Here is a tiny trained network, its code and every weight. The questions are about switching its units off for an input and a class, where a switched-off unit gives its printed mean instead of its output.

import numpy as np


def w(rows, s, z=0):
    codes = np.array(rows[::2]) - 128.0
    scale = np.full(codes.shape[1], s)
    scale[-1] = z or s
    return codes * scale


def norm(h):
    return h / np.sqrt((h * h).mean(-1, keepdims=True) + 1e-5)


def f(y):
    return y / 2 * (1 + np.tanh(0.7978845608 * (y + 0.044715 * y**3)))


def log_softmax(a):
    a = a - a.max(-1, keepdims=True)
    return a - np.log(np.exp(a).sum(-1, keepdims=True))


def net(x, mask):
    res = np.array(x, float).reshape(1, 6) / 4 @ E
    u = 0
    for l in range(2):
        y = f(norm(res) @ A[l][:, :-1].T + A[l][:, -1])
        res = res + np.where(mask[u : u + 10], y, B[l][:, -1]) @ B[l][:, :-1]
        u += 10
    return log_softmax(norm(res)[-1] @ U[:, :-1].T + U[:, -1])


A, B = {}, {}
E = w([
[104,222,149,218,96,106,45,162,148,19,47],'x0',
[96,115,90,82,53,2,93,124,123,115,23],'x1',
[118,111,120,132,168,91,127,143,167,127,140],'x2',
[126,148,95,133,132,124,148,172,118,123,142],'x3',
[131,110,163,142,115,125,115,114,126,148,107],'x4',
[106,186,122,179,177,77,198,25,43,132,127],'x5',
],0.0078)
A[0] = w([
[97,113,52,138,130,105,140,63,73,170,122,253],'0.n1',
[66,202,121,236,155,108,110,88,107,78,90,77],'0.n2',
[117,164,175,242,244,199,164,94,88,128,198,109],'0.n3',
[127,81,136,58,148,173,145,106,130,187,187,158],'0.n4',
[149,48,97,28,33,147,103,218,185,97,69,103],'0.n5',
[114,210,204,213,162,181,19,184,143,26,109,99],'0.n6',
[95,85,187,150,142,159,79,160,119,111,87,16],'0.n7',
[76,186,122,134,71,58,91,134,124,98,55,50],'0.n8',
[88,172,106,228,124,139,111,100,145,20,30,39],'0.n9',
[119,125,77,123,91,2,113,68,43,138,107,48],'0.n10',
],0.007,0.0022)
B[0] = w([
[140,87,2,81,113,172,131,135,109,94,144,195],'0.n1',
[189,187,157,143,123,195,92,161,191,166,119,217],'0.n2',
[172,117,235,43,65,77,167,121,220,142,147,242],'0.n3',
[179,210,185,173,114,163,122,92,120,74,116,207],'0.n4',
[140,137,185,84,45,119,165,126,232,209,185,225],'0.n5',
[47,42,54,151,192,191,133,162,64,95,105,255],'0.n6',
[147,178,65,144,140,103,101,110,105,117,118,142],'0.n7',
[189,208,154,186,181,101,108,60,161,100,195,220],'0.n8',
[172,187,166,175,182,123,135,162,186,161,219,230],'0.n9',
[95,32,47,144,168,184,131,124,73,73,105,217],'0.n10',
],0.0071,0.0084)
A[1] = w([
[148,110,139,62,5,114,197,153,156,130,103,116],'1.n1',
[158,240,114,148,148,143,168,160,172,159,176,198],'1.n2',
[136,149,85,161,176,108,142,93,82,129,117,166],'1.n3',
[123,153,119,151,122,35,105,148,180,73,141,124],'1.n4',
[195,143,160,110,128,161,107,89,157,130,184,173],'1.n5',
[115,138,172,157,87,150,111,161,218,110,140,208],'1.n6',
[132,118,173,158,127,245,122,194,139,156,150,185],'1.n7',
[132,218,143,196,222,114,127,103,86,62,128,5],'1.n8',
[139,111,2,216,155,169,78,156,136,84,112,122],'1.n9',
[122,64,124,86,71,86,198,128,146,184,128,125],'1.n10',
],0.0088,0.0021)
B[1] = w([
[189,228,159,131,153,127,221,86,130,177,162,210],'1.n1',
[145,139,143,155,85,112,92,147,148,254,65,255],'1.n2',
[88,66,94,50,192,170,204,167,143,108,146,158],'1.n3',
[129,160,156,206,79,186,163,168,158,224,41,164],'1.n4',
[132,169,129,172,56,66,67,160,150,79,51,248],'1.n5',
[73,69,108,153,127,178,71,181,48,54,96,250],'1.n6',
[42,60,95,158,121,171,90,163,90,116,101,245],'1.n7',
[153,182,184,32,60,45,173,68,123,162,144,194],'1.n8',
[107,55,101,51,201,82,181,57,126,65,222,233],'1.n9',
[155,117,67,74,189,77,178,103,69,83,174,186],'1.n10',
],0.0083,0.0098)
U = w([
[110,166,139,237,69,154,41,195,187,169,78,56],'0',
[206,203,131,87,127,62,201,50,163,136,210,131],'1',
[46,31,2,112,205,187,121,137,39,42,125,251],'2',
],0.0097,0.0023)

Each question gives the input, the list of numbers given to net, and the class t.
The units are the neurons (one row each of A and B). Each row of codes is followed by its name. A weight is (code - 128) times the scale printed after its matrix; where a second scale follows, it is the last column's (A, B and U).
mask holds one flag per neuron, layer by layer. A switched-off neuron (its flag False) gives its mean, the last column of its row in B, instead of its output. The means were averaged over made-up inputs and are rounded, as every weight is.
A unit's drop is (log p(t) with every unit on - log p(t) with that unit switched off) / (log p(t) with every unit on - log p(t) with every unit switched off).
The circuit of an input: a set's keep is (log p(t) with only the set's units on - log p(t) with every unit switched off) / (log p(t) with every unit on - log p(t) with every unit switched off). Starting from the 12 units with the biggest drops (on a tie, the unit counted first), units are removed one at a time, each time the one whose removal leaves the highest keep (on an exact tie, the one counted first), for as long as the keep stays at least 0.8.
units of the circuit, in order: the units of the circuit, biggest drop first
most important unit: the unit with the biggest drop
top k neurons: the k neurons with the biggest drops, biggest first
k most important neurons of layer l: the k neurons of layer l with the biggest drops, biggest first
drop of u: that unit's drop, to one decimal
input [2,-8,-6,8,5,-2], class 2: 2 most important neurons of layer 0	0.n6, 0.n9
input [5,-5,5,-4,-1,-4], class 2: most important unit	0.n6
input [4,7,7,3,4,1], class 1: 3 most important neurons of layer 1	1.n8, 1.n9, 1.n7
input [-8,1,6,2,-4,-7], class 1: top 2 neurons	1.n1, 1.n10
input [7,4,6,1,6,1], class 1: top 4 neurons	0.n8, 1.n8, 1.n9, 0.n3
input [8,0,-5,0,-1,-6], class 2: 2 most important neurons of layer 0	0.n6, 0.n3
input [8,7,8,7,-4,2], class 1: top 2 neurons	1.n8, 1.n9
input [-8,-4,5,2,0,-5], class 0: 2 most important neurons of layer 0	0.n4, 0.n6
input [-7,1,-3,5,1,-7], class 1: 3 most important neurons of layer 0	0.n5, 0.n2, 0.n9
input [-5,-2,7,-6,-5,0], class 0: top 3 neurons	0.n4, 1.n9, 1.n5
input [3,8,-3,6,-7,2], class 1: top 4 neurons	0.n10, 0.n3, 0.n8, 1.n9
input [2,-1,4,-7,-2,0], class 2: top 2 neurons	0.n6, 0.n5
input [7,3,7,8,2,7], class 1: top 2 neurons	1.n8, 1.n9
input [-1,5,1,1,6,6], class 2: units of the circuit, in order	0.n10
input [1,-8,-2,-8,-5,4], class 0: top 4 neurons	1.n9, 1.n5, 1.n8, 0.n5
input [1,-2,5,5,7,8], class 0: top 2 neurons	0.n2, 1.n9
input [3,1,4,-6,1,4], class 1: top 2 neurons	0.n5, 1.n8
input [-7,2,2,-4,0,1], class 2: top 3 neurons	0.n3, 0.n5, 1.n8
input [-5,-7,-3,3,-2,-1], class 0: 2 most important neurons of layer 0	0.n4, 0.n5
input [2,-6,1,6,1,6], class 0: most important unit	0.n2
input [5,-3,-4,0,7,-3], class 2: drop of 0.n6	1.0
input [5,-4,1,-6,-2,-7], class 2: drop of 0.n6	0.2
input [-7,-5,-4,-2,2,-2], class 0: drop of 0.n4	1.0
input [2,-3,-6,8,-3,-6], class 2: drop of 1.n4	0.0
